Here is a tiny trained network, its code and every weight. The questions are about switching its units off for an input and a target symbol, where a switched-off unit gives its printed mean instead of its output.

import numpy as np


def w(rows, s, z=0):
    codes = np.array(rows[::2]) - 128.0
    scale = np.full(codes.shape[1], s)
    scale[-1] = z or s
    return codes * scale


def f(y):
    return np.maximum(y, 0)


def softmax(a):
    e = np.exp(a - a.max(-1, keepdims=True))
    return e / e.sum(-1, keepdims=True)


def log_softmax(a):
    a = a - a.max(-1, keepdims=True)
    return a - np.log(np.exp(a).sum(-1, keepdims=True))


def net(x, mask):
    ids = ['αβδζηλξφω'.index(c) for c in x.split()]
    T = len(ids)
    res = E[ids] + P[:T]
    u = 0
    for l in range(2):
        r = res
        for j in range(2):
            rows = slice(2 * j, 2 * j + 2)
            q, k, v = (r @ M[l][rows].T for M in (Q, K, V))
            z = softmax(np.where(np.tri(T) > 0, q @ k.T / 2**0.5, -1e9)) @ v
            o = O[l][rows]
            res = res + np.where(mask[u + j], z, o[:, -1]) @ o[:, :-1]
        u += 2
        y = f(res @ A[l][:, :-1].T + A[l][:, -1])
        res = res + np.where(mask[u : u + 8], y, B[l][:, -1]) @ B[l][:, :-1]
        u += 8
    return log_softmax(res[-1] @ U[:, :-1].T + U[:, -1])


Q, K, V, O, A, B = {}, {}, {}, {}, {}, {}
E = w([
[75,99,92,104],'α',
[148,103,101,79],'β',
[146,79,214,198],'δ',
[167,116,100,79],'ζ',
[148,168,54,71],'η',
[79,118,88,123],'λ',
[222,160,87,89],'ξ',
[139,208,98,184],'φ',
[3,152,113,176],'ω',
],0.021)
P = w([
[175,44,69,193],'0',
[152,55,66,172],'1',
[143,70,71,156],'2',
[137,88,80,146],'3',
[130,105,88,135],'4',
[123,120,100,124],'5',
[120,141,109,118],'6',
[114,157,121,109],'7',
[110,175,133,102],'8',
[109,194,144,93],'9',
[106,215,157,86],'10',
[99,228,170,73],'11',
[96,251,180,72],'12',
],0.014)
Q[0] = w([
[158,130,137,100],'L0H1',
[111,105,132,118],'L0H1',
[187,87,252,171],'L0H2',
[87,156,97,176],'L0H2',
],0.015)
K[0] = w([
[141,98,96,113],'L0H1',
[117,100,102,144],'L0H1',
[155,10,1,212],'L0H2',
[109,116,178,55],'L0H2',
],0.017)
V[0] = w([
[141,152,107,99],'L0H1',
[173,107,107,114],'L0H1',
[39,53,155,139],'L0H2',
[206,2,146,117],'L0H2',
],0.008)
O[0] = w([
[150,45,144,76,117],'L0H1',
[101,88,198,93,116],'L0H1',
[249,130,252,206,169],'L0H2',
[66,253,180,22,3],'L0H2',
],0.0072,0.0071)
A[0] = w([
[147,118,69,60,111],'L0N1',
[2,109,85,144,82],'L0N2',
[170,136,40,157,111],'L0N3',
[39,29,124,138,110],'L0N4',
[72,137,54,156,70],'L0N5',
[39,65,235,165,140],'L0N6',
[8,214,69,77,254],'L0N7',
[133,177,84,54,88],'L0N8',
],0.0082,0.0087)
B[0] = w([
[108,46,98,254,164],'L0N1',
[108,63,116,117,173],'L0N2',
[162,112,121,96,197],'L0N3',
[127,127,72,97,184],'L0N4',
[49,30,70,67,171],'L0N5',
[68,64,153,129,179],'L0N6',
[78,245,203,69,244],'L0N7',
[200,78,51,90,153],'L0N8',
],0.0068,0.011)
Q[1] = w([
[203,57,46,76],'L1H1',
[196,45,103,109],'L1H1',
[178,186,229,162],'L1H2',
[43,169,128,253],'L1H2',
],0.0063)
K[1] = w([
[93,130,40,150],'L1H1',
[127,131,133,181],'L1H1',
[89,109,222,131],'L1H2',
[4,71,130,174],'L1H2',
],0.011)
V[1] = w([
[73,58,172,112],'L1H1',
[255,107,146,75],'L1H1',
[199,133,26,123],'L1H2',
[94,48,93,120],'L1H2',
],0.0078)
O[1] = w([
[193,135,242,171,200],'L1H1',
[33,131,158,104,2],'L1H1',
[128,254,47,148,170],'L1H2',
[55,83,209,142,244],'L1H2',
],0.0094,0.0083)
A[1] = w([
[126,110,88,93,204],'L1N1',
[126,124,76,67,197],'L1N2',
[255,150,65,131,101],'L1N3',
[80,113,131,99,254],'L1N4',
[88,182,34,241,122],'L1N5',
[136,233,179,28,80],'L1N6',
[25,111,75,67,81],'L1N7',
[67,89,124,145,157],'L1N8',
],0.008,0.0085)
B[1] = w([
[172,167,92,138,200],'L1N1',
[131,162,84,132,215],'L1N2',
[27,60,132,212,195],'L1N3',
[171,222,122,101,248],'L1N4',
[156,79,164,60,254],'L1N5',
[1,102,127,248,178],'L1N6',
[53,33,127,118,198],'L1N7',
[189,131,114,119,216],'L1N8',
],0.0093,0.009)
U = w([
[219,171,171,97,215],'α',
[117,139,185,109,155],'β',
[115,149,248,137,109],'δ',
[83,116,184,120,86],'ζ',
[126,76,156,49,125],'η',
[251,213,125,135,249],'λ',
[73,86,125,137,2],'ξ',
[209,52,44,74,9],'φ',
[130,35,130,160,94],'ω',
],0.011,0.0089)

Each question gives the input, a string of symbols that net reads in full, and the target symbol t.
The units are the heads (2 rows each of Q, K, V and O) and the neurons (one row each of A and B). Each row of codes is followed by its name. A weight is (code - 128) times the scale printed after its matrix; where a second scale follows, it is the last column's (O, A, B and U).
mask holds one flag per unit, layer by layer, with each layer's heads first. A switched-off unit (its flag False) gives its mean, the last column of its rows in O or B, instead of its output. The means were averaged over made-up inputs and are rounded, as every weight is.
A unit's drop is (log p(t) with every unit on - log p(t) with that unit switched off) / (log p(t) with every unit on - log p(t) with every unit switched off).
The circuit of an input: a set's keep is (log p(t) with only the set's units on - log p(t) with every unit switched off) / (log p(t) with every unit on - log p(t) with every unit switched off). Starting from the 12 units with the biggest drops (on a tie, the unit counted first), units are removed one at a time, each time the one whose removal leaves the highest keep (on an exact tie, the one counted first), for as long as the keep stays at least 0.8.
units of the circuit, in order: the units of the circuit, biggest drop first
unit that matters most: the unit with the biggest drop
top k neurons: the k neurons with the biggest drops, biggest first
top k neurons in layer l: the k neurons of layer l with the biggest drops, biggest first
which heads matter: for each layer, one digit per head in row order, 1 if its drop is at least 0.15 and else 0, layers parted by /
input ω φ λ ω α β β η λ ξ, target ξ: top 3 neurons	L1N3, L0N7, L1N6
input λ η α, target η: unit that matters most	L1N7
input ω ζ λ, target ζ: which heads matter	01 / 10
input λ λ λ λ ξ δ ζ, target ξ: top 2 neurons	L1N6, L0N8
input ξ λ η λ ζ λ, target ζ: units of the circuit, in order	L0H2, L0N7, L1N6
input ζ λ ζ, target λ: which heads matter	11 / 01
input λ δ ω λ ζ ω δ λ λ β, target λ: top 4 neurons	L1N7, L0N1, L1N5, L0N3
input α β ζ φ, target ζ: units of the circuit, in order	L0H2, L1N6, L0N7
input λ ξ ξ φ, target ξ: top 2 neurons	L0N7, L1N6
input ζ δ ω ζ, target ω: units of the circuit, in order	L1N3, L1H1
input λ ξ λ ξ φ ζ, target φ: units of the circuit, in order	L0H2, L1H1
input ω ω α ξ β λ α λ φ φ ξ, target φ: which heads matter	01 / 00
input φ λ ω λ β ω α λ λ φ φ φ, target φ: which heads matter	01 / 00
input ω λ α ξ φ λ ω λ λ ξ η φ β, target φ: which heads matter	01 / 00
input φ α δ ω δ λ α φ ω φ, target ω: units of the circuit, in order	L0H2, L1N3
input ω λ φ φ λ λ, target λ: which heads matter	00 / 00
input α λ ξ α λ λ φ η λ λ ω β, target ω: top 2 neurons	L1N3, L0N7
input λ α α λ λ λ ω λ φ ω ζ, target ω: top neuron	L1N3
input ω λ ω β λ λ η ζ δ φ, target δ: top 2 neurons	L0N7, L1N6
input α ω β, target ω: units of the circuit, in order	L1N3, L1H1
input λ β δ ω λ η α λ ξ φ, target ξ: units of the circuit, in order	L0H2, L0N7, L1N6
input β λ λ φ λ ζ ξ λ, target ξ: top 2 neurons	L0N7, L1N7
input λ λ ζ ξ δ α β φ η λ ω ω α, target ω: units of the circuit, in order	L0H2
input ω λ η α ω ζ η λ, target η: which heads matter	01 / 01
input λ ω ξ, target ω: which heads matter	00 / 00
input φ δ ξ λ λ φ λ ξ, target φ: top 2 neurons	L0N1, L1N3
input β β ω λ δ λ β, target λ: top 3 neurons in layer 1	L1N7, L1N5, L1N3
input λ α ω λ δ δ λ λ ω λ η η λ, target η: top 2 neurons	L1N7, L1N5
input ξ λ α, target λ: top 2 neurons	L0N1, L0N7
